B:
1: [   3   29  -53  -95  -36 -147   14  159 -119   31   12   14  -89  111
   90   53  -24  -86   -6  -36    5  -30   19  110  -63  -28]
2: [ 191 -212  -83   78 -144 -238  -23  358  -95 -103  -14  113 -103   26
  302  -36  -70   22   -9 -252  112  -15  119  168 -166  -75]
3: [-113   50 -148 -220   -1 -114   96  -46   39   84   58   -3   66  107
  157   19  188  177  -61  183  -81   37   24  -57   94    1]
4: [ -20  -36 -147   41   18  -77  128 -155  -83   -8  105   88  -83  223
  -27  135 -224 -115  126  -22 -126  -52   53   20 -208   37]
5: [ 195   56    9  -37  133  133   39   40  -51  -87 -108  -32   -8  111
  -41 -109 -126 -205   21 -106  -57   75  146   52   43  -25]
6: [  18 -192  -61  141  -66 -328   19 -228   -7   60   42  145  -23    0
 -183  110  -37   80   18   84 -201 -145   88 -242   34 -255]
7: [  3 -24 -11 -54  25   8  26 150 -27 -22 -53 -86 -21  47  63 -19   8 -30
 -21  -6 -31  52 -45  71  -9   8]
8: [ -39   22 -174 -150   34  -15   28  232  -76   53  177  115 -142  172
  135   -8   90 -208   94  176  237 -153  263  126   36  -37]
9: [  82   89 -211 -148   53 -156  135 -117  -62  -44  -13   96    6  181
  184  -11 -148  122   17 -127 -215  180   43  -72  -56  124]
10: [ -83 -220  -44  119  -27 -150    7   62   -5   43   61   45 -104  -22
  -82   67   30  -16   41  147    8 -141   33  -79   15 -139]
11: [ -11  180  -61 -241  111   91   76  196  -91  -19  -71 -120  -56  151
  178  -64  -22  -89  -30  -49   -8  174  -58  152    4  179]
12: [  46  -22   23    3  108  181   88 -151   59  -15  -39  -85   75  104
 -143  -33   -1 -118   12  101 -113  -15   98  -28   70  -77]
13: [  36  -41 -111   50    5  -74   68  -44  -95  -36   66   82  -68  177
  -34  120 -215 -151  125  -54 -106  -63   46   56 -211   -9]
14: [ -18 -149  153  174 -217 -342    8 -456   16  122  -54  -55  196   13
 -351  305  -12  114 -107   37 -458 -215 -161 -150 -137 -393]
15: [ -20 -156   32  138  -52  -62   29  -91  -15   21   33  -16   -9   69
 -173  138  -65 -117   38   65 -100 -164    3   17 -112 -174]
16: [ -64  -83 -150  -19   52 -228   54  -87   -3   43   27   99  -75    3
  -25   11    9  137   15  130 -134   34   41 -248  132  -36]
17: [ 252  -30   98   47   32   27   64 -171    3  -58 -174  -59  101   72
  -89  -86  -94  -68  -92 -168 -187   53  131  -28   61 -149]
18: [ 247   33  189 -126  -57 -161 -133  327  -55  -11 -305 -135   78 -148
   78 -175  183   63 -256 -183  -55  118   -2   35  250 -236]
19: [  48  150  -35 -175  104   55   76  127 -104  -44 -110 -113  -47  139
  122  -60 -109  -84  -36 -132  -79  192  -71  114  -22  158]
20: [ -30  -63 -126   52   14  -67  132 -157  -61    2   94   66  -75  197
  -25  118 -188  -92  104   -1 -111  -61   50    9 -177   23]
21: [  15   32 -100  -77   85   46   36  285 -125  -73   -3  -16 -151  131
  134  -20 -143 -176   80  -88   62   83  -10  165 -112  146]
22: [-153 -201  196  204 -145  -16   17 -296   50  174  101 -111   83   78
 -441  277  107 -232  -16  309  -89 -453   27   34  -75 -420]
23: [ -66   33  -92 -144   12  -27   15  222  -73   43   79    2  -91  119
  102   21   77 -125   27  115  111  -70   72  128    2  -10]
24: [-128  123 -200 -306   62  -14   91  166  -10   42   67  -26   -9  139
  274  -35  163   99  -15  158   31  111    1   52   69  142]
25: [ -11  -25  -30  -33  -53 -145   12   70  -88   49   36   13  -61   95
    4   88   -8  -91   -3   21  -21 -101   33   73  -62 -100]
26: [ -50 -160   12  144  -34   -2   37  -10  -35   12   72  -19  -68   99
 -146  139  -93 -198   82   74  -17 -189   18   86 -160 -121]
27: [  11   88 -181 -194   26  -68    2  163  -73   28  125  121  -43  162
  112   16   79 -119   79  131   82  -86  208   79   23  -65]
28: [ -84  -15 -194 -151   85  -52   36  303  -31  -32   29   21 -123   31
  240  -77   62   74   41   79   71  132  -16    0   59  151]
29: [   0  -19 -222 -187   41 -112   56  419  -64  -69   -3   40 -145   43
  449 -146   43  142  -13  -78  138  215   16   76   27  213]
30: [ -67   76   -6 -134   40   50   76   54  -51   52   -7 -109  -34  139
   33   21   25 -116  -34   62   -4   -1  -14  111    4   31]
31: [ 302   53   59  -45   77   51   49  -32  -26 -100 -211  -60   92   76
   28 -159 -101  -58  -93 -238 -157  155  129   17   80  -65]
32: [-225  -83 -157  -86  116  -23   66  106   36   51   78  -15 -120    0
   39  -20  120   78   46  283   29   38  -41 -135  151   90]
33: [ -80   26 -132 -103   64   43   94   66  -28  -24   41  -43  -33  145
  103   41  -51  -21   60   46  -57   71  -60   71 -100  131]
34: [ 140  -45 -179  -94    5 -174   -4  487 -143 -116  -29  110 -197   48
  397 -125  -90   10   24 -229  155  150   88  144  -64  128]
35: [ -18   31    5  -59  -23 -101  -16  206 -133   11  -28  -61  -87   81
   21   78  -66 -127    0  -58  -33  -13  -95  144 -111  -11]
36: [-120   -3 -198  -20  106  119  110  100  -95  -54  163   33 -164  244
   45  112 -217 -246  221   64   36  -35    0  163 -260  187]
37: [ 100  -28 -153  -61  -56 -255   47  -23  -96   81  146  242 -103  177
   73   18   12 -119   37   47   97 -195  381  -10   48 -193]
38: [ 126  126  -10  -93  123   98   39  187 -131 -132 -169 -123  -51  114
   81  -53 -243 -133   16 -260 -146  245 -147  152 -127  187]
39: [   2  -34  -36  -33  -65 -175   16   40  -83   67   50   47  -62  100
    4   79   12  -88   -7   37   -2 -128   89   49  -32 -132]
40: [-139   92   -7 -170  -76  -78   16 -139   -3  201  152   -9   87  165
 -160  177  246 -137  -30  344  -24 -295  134   42   69 -279]
41: [ 266   48   30   -7  101   78   32   30  -86  -98 -136   -4  -15  115
  -40 -118 -178 -216    0 -206  -73   74  169   64   21  -59]
42: [ -40 -240  238  137 -131  -70  -32 -108  130   97 -121 -196  169 -132
 -236   63  257   91 -183  179 -140 -170  -84  -81  133 -374]
43: [  95   -5   88  -24   82  242   44  -31   75  -62 -127 -179  159   57
  -95  -61   38  -94  -38   25 -125   44   11   61   45  -87]
44: [ 184  189 -151 -232  193   29  171 -172  -17  -62 -125   21   53  175
  158 -188  -94   81  -50 -132 -205  297  155 -122  169  148]
45: [  -4  206 -163 -337   58 -117   71  181  -79  -17  -76  -48   13  111
  323  -60   34  172  -74  -81 -124  279 -109   43   30  202]
46: [  22   58 -119 -156   -3 -150   31  157 -105   30   32   62  -90  123
  161   -7   10  -43  -10  -14   36    7  102   69   12   -1]
47: [ 202  -45   90   31  -42 -156  -75  190 -109  -37 -152  -18  -35  -23
  -27  -39  -60  -98  -76 -185  -58    0   43   59   19 -181]
48: [ -54   57 -201 -128  193 -156   23  183 -132   18   12  118 -275   16
   39 -101  -79  -48   75   70   28  135   70 -179  208  136]
49: [ 153   30   62  -67    7  -44  -98  321  -94  -64 -156  -76   -8  -23
   18  -55   -2 -105  -48 -127  -40   64  -34  110   20 -100]
50: [ -18  186  -68 -249  118   70   85   97  -58   -7  -79 -117    3  139
  133  -54   -2  -18  -42  -16  -94  192  -75   72   41  157]
51: [   0   34  -75 -110   -2  -90    3  247 -125   19   38   24 -135  112
  117   14  -16 -145   18  -10   94  -35   60  138  -38    0]
52: [  23 -222  135  208 -122 -135    5 -198   27   57  -25  -41   68    5
 -267  149    0  -62  -44   62 -171 -225   13  -49  -56 -331]
53: [ -28  -43   82   31  115  344   13  -66  118  -34  -27 -185  162   60
 -274   33   79 -193   62  244 -113  -86   -6   37   18 -144]
54: [ 228  111  -14 -120  150  137   60   82  -49 -111 -167  -62   26  110
   82 -176 -106 -108  -32 -182  -80  200  111   55   80   60]
55: [ 110  -49   72   -5  -14  -97  -16  154  -64  -14 -130  -64  -33   -8
   19  -57   -2  -42  -90 -105  -34   30    9   39   56 -103]
56: [-238 -227  244  242  -82  211  -18 -268  143  111   68 -262  189   22
 -574  321  135 -241   50  424 -186 -416 -174   54 -142 -388]
57: [ -68   36  -21 -104  -27 -106   11  122  -70   25  -35  -87   -5   59
   45   88   12   11  -34   13 -112   33 -157   74  -73    3]
58: [  13 -110 -116  141   13  -63  106   21 -163  -33  123  119 -244  225
  -20  120 -329 -299  170 -103   51 -130  114  136 -270   51]
59: [ 127 -145 -114   -6 -132 -259   11  173  -25  -64  -16   91   22   29
  272   -3   18  176  -38 -148  -42   31   57   47 -106  -84]
60: [-118   77 -121 -219   29   -3   39  223  -38   34   48  -54  -35  107
  171   15  119   -5   -1  134   47   38  -38  108    6   77]
61: [ -97 -186  -98    9  -46 -163   82   22   58   38   44   12  -23    3
  123    6  119  186  -39  122  -18  -15   14  -88   47  -37]
62: [-373 -141   78   -3  -81   80   39 -110  161  134   72 -272  180    3
 -203  251  293   94  -38  446 -168 -182 -308   13  -58 -151]
63: [  64 -127  148   61  -41  -31  -49  215  -36    7 -119 -122  -38  -53
  -52  -31   59 -107  -93  -33   38  -61  -12   93   53 -169]
64: [  -6  -15 -181 -101   67 -145   11  129  -36  -30    9   79  -55   23
   96  -25    2   95   49   55  -85   98   14 -109   55   35]
65: [ -27  -83    0   31  -56 -104   -7  149 -109   62   77   32 -142   92
  -51   86  -11 -227   32   60  116 -206  104  126  -58 -146]
66: [ -36   37   14  -79   11  -13   98 -158   -2   54  -35 -105   73  126
  -53   62    8   -7  -60   50 -177    5  -43    3   -4  -46]
67: [-180 -134  -88   62   97 -116   22  -22  -11   82   77   54 -166  -21
 -209   52   22  -54   82  284  -26 -100   19 -215  152  -73]
68: [ 162   76  -16  -77  156  163   65  111  -66  -88 -106  -53  -57  126
   47 -139 -128 -200   13 -128   -3  130  121   88   50   77]
69: [ -88  -98 -132  -22   83 -168   65   80  -48   38   26   66 -193    3
   47  -47   -9   43   15   98   21   47   40 -148  135   54]
70: [ 108   54   -6  -68  137  152   84  -78   13  -46  -91  -74   55  112
  -50  -96  -46 -102   -9   -9 -114   90   99  -14   86   -8]
71: [ -82 -228  194  248  -60   11  118 -449   98   74  -69 -190  135   37
 -362  181  -45   -4  -72   99 -314 -152 -143  -98  -84 -227]
72: [  67 -204  -89   19 -125 -180   11  321  -24  -57    7   45  -55    8
  308  -29   51  105  -33 -103  105   -5   50  128 -105  -42]

[ 205  126  134 -179  -26  159 -123  222 -120  352   23  168  -54 -140
  169 -162 -158  159  -31   47  116  -99 -190 -113   55   39  153  118]
41
[ -42  419 -126 -165    8 -159   31    6  129 -112  182   16   96  -62
  168 -206 -271 -111 -162   -1 -605  219 -142  -11   21 -216 -164   -4]
45
[ -32  -13 -350  -12 -180   -9   10  170  -57 -208 -105  -49 -119  -20
 -261    3  119  -28  119 -237 -402 -253   47  204  167  192 -249  101]
14
[ 133  -79   -1   76   57  -54  104 -127 -188   92  178  162 -210   15
 -318  291  182   38  336  -91   73 -268 -176  148 -106   89   42  196]
20
[ -14  208  -37 -101 -163  219  -48  337 -103  115 -178   68  -50 -203
  -60 -167 -123  -52  -47 -116  -87 -108  115  -62  213  120  -89  180]
63
[  24   91  -49 -271 -404  327 -131  529 -265  483 -367 -400  477 -124
  416  127  -84  158 -316  260  -72 -373   99   -1   97   68   26 -350]
48
[ -49  429 -192 -226   46 -142   42   -6   -9  161  299  219   -5  -65
  184  -86 -128 -110   47   84 -267   67 -179   11 -176 -142   68  169]
9
[-283  -62  275  164  122 -206   52 -200 -288   21 -148 -296   78  406
 -269  263  -43  -94  163   34   71 -101 -152  144 -205  -86 -209 -473]
32
[-218  298 -125 -207  -72  -13 -102  195  -25  -26 -123   27   21    0
   91 -356 -247 -116 -138  -36 -235   89   49  -34   31  -27 -155  -70]
42
[-115 -117  117  293  -69 -138  -39  -24 -254   40 -167 -260  -20   27
 -216  271   96   76  107   14   74 -263    5  211 -107   17  -28 -255]
6
[-164  386 -125   81  -79   37   85  113 -135  123   88  287 -223 -356
 -219   56   39 -218  170  -63   64  -89  213   34  -61   34  102  447]
34
[ 100  199  164 -378  123   68  -46   36 -116  348  131  197   65  135
  229 -190 -263   33  -21  112   79   50 -309 -156 -117  -87   78  -47]
12
[-244   -8  -50  382  137 -246  137 -317 -204 -193  161  417 -584 -127
 -759  233  289 -216  524 -246  370 -164  207  251 -282  115   77  426]
2
[  58 -122  152  196   65   50  119  -50 -239   41  -16   87 -264   75
 -527  260  142  -47  381 -216  137 -265  -97   98   57  166 -115  184]
21
[ 305  -75 -103  -96 -230  260  -64  339  -93  134  -97   43  -66 -226
  -48   -8   53  185   -9 -133 -135 -327  -28   30  277  233  -18  207]
56
[  15   16 -482  204 -280 -163 -293  375  -85   42 -110  -84 -272 -309
   74 -104  196  293  120  -94 -248 -401  -58  294   99  223  115  167]
38
[ 210  198  -30 -365  -66  128   98   26   54   46  182  163  169 -145
  125  -65 -157  -21 -214   43 -292   49  -19  -67   18 -102  -36   68]
60
[  13  115 -157  328 -354 -103 -235  306  -89  137 -141 -243   21 -566
  209  103   90  280 -187  150 -130 -303  180  222   -1   -3  260  -39]
10
[-229  -97  -14  333  183 -336  -47 -120 -203 -160  -71  -96 -377  374
 -473   56   80  -36  494 -270  -97 -171 -332  248  -41  119 -251  -72]
71
[-299 -163  190  191  148 -205   81 -271 -320  -52 -116 -137  -96  407
 -467  292   87 -126  322  -68  209 -175  -89  194 -247   10 -188 -320]
64
[ 252  350 -151 -114 -135  212   94  252  -80  342  231  261  -70 -402
   58  142   37   -6  109   -7 -169 -198  -75  -38  113   56  161  529]
4
[ -87  331 -169 -158   -1  -12  116   69   25 -124   66   57    1   40
 -129 -104 -147 -229   37 -156 -503   73  -65   10  122  -32 -298  132]
62
[ 328  152   21 -415  -58  227   64  129   48  116  130  156  157  -84
  149 -127 -205   46 -194   -3 -319   11 -147 -132  154  -30  -81   99]
30
[ 259   50   57 -195 -104  272  145   98  -58   67   53  152   42 -160
 -153   93  -32  -26  -43 -101 -136 -126   38  -51  176   71  -93  204]
25
[ 518  -92  270 -292  -72  461  172  123  -44  126   27  152  101 -108
 -167   81 -106   66 -105 -134 -116 -125  -81 -171  324  107 -144  193]
22
[ -93   10  174  148   48  -16   -6   27 -150  -60 -152  -54 -140   94
 -318  -16  -89  -66  132 -168  -31  -73  -67   42   90   55 -203  -54]
55
[ 256   46  104   79   33  216  225   23 -240  272  198  276 -238 -109
 -425  411  182  -70  426 -165  131 -316 -146   19   83  168   38  512]
36
[ 211  333  -88  -72 -127  291  127  291 -130  344  153  288 -129 -381
  -90  152   44  -80  183  -84  -71 -224   -5  -74  179  129   96  603]
13
[  68  180  -19  114 -241  174 -126  402  -57  103 -203  -55  -69 -397
   10 -128  -91   85 -121  -87 -162 -152  124   -4  277  107   -6  166]
47
[ 781 -511  694 -500  166  309  276 -459   90 -149  216   49  396  265
 -139  172 -254  226 -397   17 -126  121 -280 -171   87 -186 -238 -432]
40
[ 543 -289  620 -269  155  200  228 -428  -54  103  280  213  203   14
 -145  284 -114  165 -191  131  270   24 -130 -115 -154 -179   93 -176]
37
[-147   97  143  -21  -63  -28 -165  155   19 -193 -299 -185   50    9
   13 -401 -336    1 -287  -91 -259  146   51  -32  159  -57 -265 -322]
18
[ 293  183  -38 -247 -180  315  118  221    7   97   73  159   86 -316
   -6   18  -80  -12 -151  -60 -280  -92   73  -86  234   46  -51  288]
1
